Here is a tiny trained network, its code and every weight. The questions are about switching its units off for an input and a target symbol, where a switched-off unit gives its printed mean instead of its output.

import numpy as np


def w(rows, s, z=0):
    codes = np.array(rows[::2]) - 128.0
    scale = np.full(codes.shape[1], s)
    scale[-1] = z or s
    return codes * scale


def f(y):
    return np.maximum(y, 0)


def softmax(a):
    e = np.exp(a - a.max(-1, keepdims=True))
    return e / e.sum(-1, keepdims=True)


def log_softmax(a):
    a = a - a.max(-1, keepdims=True)
    return a - np.log(np.exp(a).sum(-1, keepdims=True))


def net(x, mask):
    ids = ['αγδζλμξστφω'.index(c) for c in x.split()]
    T = len(ids)
    res = E[ids] + P[:T]
    u = 0
    for l in range(2):
        q, k, v = (res @ M[l].T for M in (Q, K, V))
        z = softmax(np.where(np.tri(T) > 0, q @ k.T / 3**0.5, -1e9)) @ v
        res = res + np.where(mask[u], z, O[l][:, -1]) @ O[l][:, :-1]
        u += 1
        y = f(res @ A[l][:, :-1].T + A[l][:, -1])
        res = res + np.where(mask[u : u + 4], y, B[l][:, -1]) @ B[l][:, :-1]
        u += 4
    return log_softmax(res[-1] @ U[:, :-1].T + U[:, -1])


Q, K, V, O, A, B = {}, {}, {}, {}, {}, {}
E = w([
[117,122,132,101,105],'α',
[174,116,72,59,102],'γ',
[149,226,134,101,7],'δ',
[232,165,171,133,135],'ζ',
[182,202,104,224,54],'λ',
[181,137,74,253,113],'μ',
[179,56,124,198,135],'ξ',
[119,63,154,162,82],'σ',
[136,141,193,202,233],'τ',
[34,159,102,150,241],'φ',
[68,169,65,183,51],'ω',
],0.015)
P = w([
[60,157,191,253,111],'0',
[218,92,169,170,147],'1',
[194,64,177,215,164],'2',
[157,82,173,221,161],'3',
[136,82,169,244,162],'4',
[172,100,196,225,124],'5',
[167,92,174,214,134],'6',
],0.0048)
Q[0] = w([
[184,172,74,199,120],'0.h1',
[81,195,187,28,158],'0.h1',
[254,77,214,232,20],'0.h1',
],0.0068)
K[0] = w([
[19,162,150,126,111],'0.h1',
[175,2,84,112,134],'0.h1',
[20,145,179,205,136],'0.h1',
],0.0073)
V[0] = w([
[122,213,138,116,140],'0.h1',
[144,154,36,114,103],'0.h1',
[180,88,255,91,70],'0.h1',
],0.0093)
O[0] = w([
[115,198,167,133,158,248],'0.h1',
[118,99,254,153,69,40],'0.h1',
[215,169,101,98,93,184],'0.h1',
],0.0083,0.0012)
A[0] = w([
[117,166,140,201,114,165],'0.n1',
[113,93,112,165,2,90],'0.n2',
[31,183,163,5,6,233],'0.n3',
[182,63,43,115,144,252],'0.n4',
],0.0074,0.0033)
B[0] = w([
[155,102,90,99,153,254],'0.n1',
[10,66,89,86,111,203],'0.n2',
[72,96,161,230,170,197],'0.n3',
[161,106,201,105,81,230],'0.n4',
],0.012,0.0051)
Q[1] = w([
[162,59,87,118,152],'1.h1',
[164,17,62,144,166],'1.h1',
[138,123,254,198,97],'1.h1',
],0.0088)
K[1] = w([
[137,19,137,255,68],'1.h1',
[61,94,105,18,187],'1.h1',
[118,77,8,154,146],'1.h1',
],0.006)
V[1] = w([
[157,203,120,130,214],'1.h1',
[81,60,254,118,169],'1.h1',
[102,72,45,115,171],'1.h1',
],0.0087)
O[1] = w([
[128,190,154,132,185,1],'1.h1',
[72,126,186,1,158,208],'1.h1',
[166,55,46,124,209,147],'1.h1',
],0.0098,0.0038)
A[1] = w([
[213,86,146,105,108,177],'1.n1',
[32,166,89,131,70,200],'1.n2',
[84,148,121,82,254,253],'1.n3',
[227,95,165,100,195,145],'1.n4',
],0.0067,0.0026)
B[1] = w([
[94,234,80,155,123,255],'1.n1',
[144,109,149,78,226,194],'1.n2',
[205,100,160,129,47,208],'1.n3',
[111,185,2,156,135,242],'1.n4',
],0.0081,0.0061)
U = w([
[159,115,208,104,115,166],'α',
[140,124,124,79,48,101],'γ',
[126,109,205,202,140,90],'δ',
[189,170,121,108,198,168],'ζ',
[147,117,139,142,102,111],'λ',
[157,87,100,195,69,2],'μ',
[175,98,164,218,92,195],'ξ',
[186,69,179,79,96,50],'σ',
[255,76,222,129,217,114],'τ',
[162,164,210,108,152,245],'φ',
[83,131,56,111,193,92],'ω',
],0.0076,0.0043)

Each question gives the input, a string of symbols that net reads in full, and the target symbol t.
The units are the heads (3 rows each of Q, K, V and O) and the neurons (one row each of A and B). Each row of codes is followed by its name. A weight is (code - 128) times the scale printed after its matrix; where a second scale follows, it is the last column's (O, A, B and U).
mask holds one flag per unit, layer by layer, with each layer's heads first. A switched-off unit (its flag False) gives its mean, the last column of its rows in O or B, instead of its output. The means were averaged over made-up inputs and are rounded, as every weight is.
A unit's drop is (log p(t) with every unit on - log p(t) with that unit switched off) / (log p(t) with every unit on - log p(t) with every unit switched off).
The circuit of an input: a set's keep is (log p(t) with only the set's units on - log p(t) with every unit switched off) / (log p(t) with every unit on - log p(t) with every unit switched off). Starting from all 10 units, units are removed one at a time, each time the one whose removal leaves the highest keep (on an exact tie, the one counted first), for as long as the keep stays at least 0.8.
units of the circuit, in order: the units of the circuit, biggest drop first
unit that matters most: the unit with the biggest drop
top k neurons: the k neurons with the biggest drops, biggest first
k most important neurons of layer l: the k neurons of layer l with the biggest drops, biggest first
drop when u is switched off: that unit's drop, to one decimal
input φ φ φ ζ τ, target τ: units of the circuit, in order	[1.n3, 1.h1]
input λ ζ λ ζ ζ δ, target δ: units of the circuit, in order	[0.n3, 0.h1]
input σ σ γ, target γ: units of the circuit, in order	[0.n4, 0.h1, 1.h1, 1.n1]
input δ ζ γ ζ ζ, target φ: units of the circuit, in order	[1.h1, 0.h1, 0.n3]
input τ ξ ζ μ ζ, target ζ: top 3 neurons	[1.n4, 0.n2, 0.n3]
input ξ σ α ξ ω, target ω: top 4 neurons	[0.n2, 1.n2, 1.n3, 0.n4]
input ξ σ σ, target γ: top 2 neurons	[0.n4, 1.n1]
input σ μ σ, target γ: unit that matters most	0.n4
input μ ω ω α λ, target ω: units of the circuit, in order	[0.n2, 0.h1, 1.h1, 0.n4]
input γ ζ ζ ζ ω, target ω: top 3 neurons	[0.n2, 1.n2, 0.n4]
input ω φ ζ σ σ ζ σ, target σ: 3 most important neurons of layer 1	[1.n3, 1.n4, 1.n1]
input ξ ζ ξ γ, target γ: 2 most important neurons of layer 0	[0.n4, 0.n3]
input ω ξ σ, target σ: drop when 0.n2 is switched off	0.2
input ξ α ζ τ λ τ ζ, target ζ: drop when 0.n2 is switched off	0.2
input ζ ζ ζ μ δ, target δ: drop when 0.n4 is switched off	0.1
input δ ζ τ φ, target φ: top neuron	[0.n3]
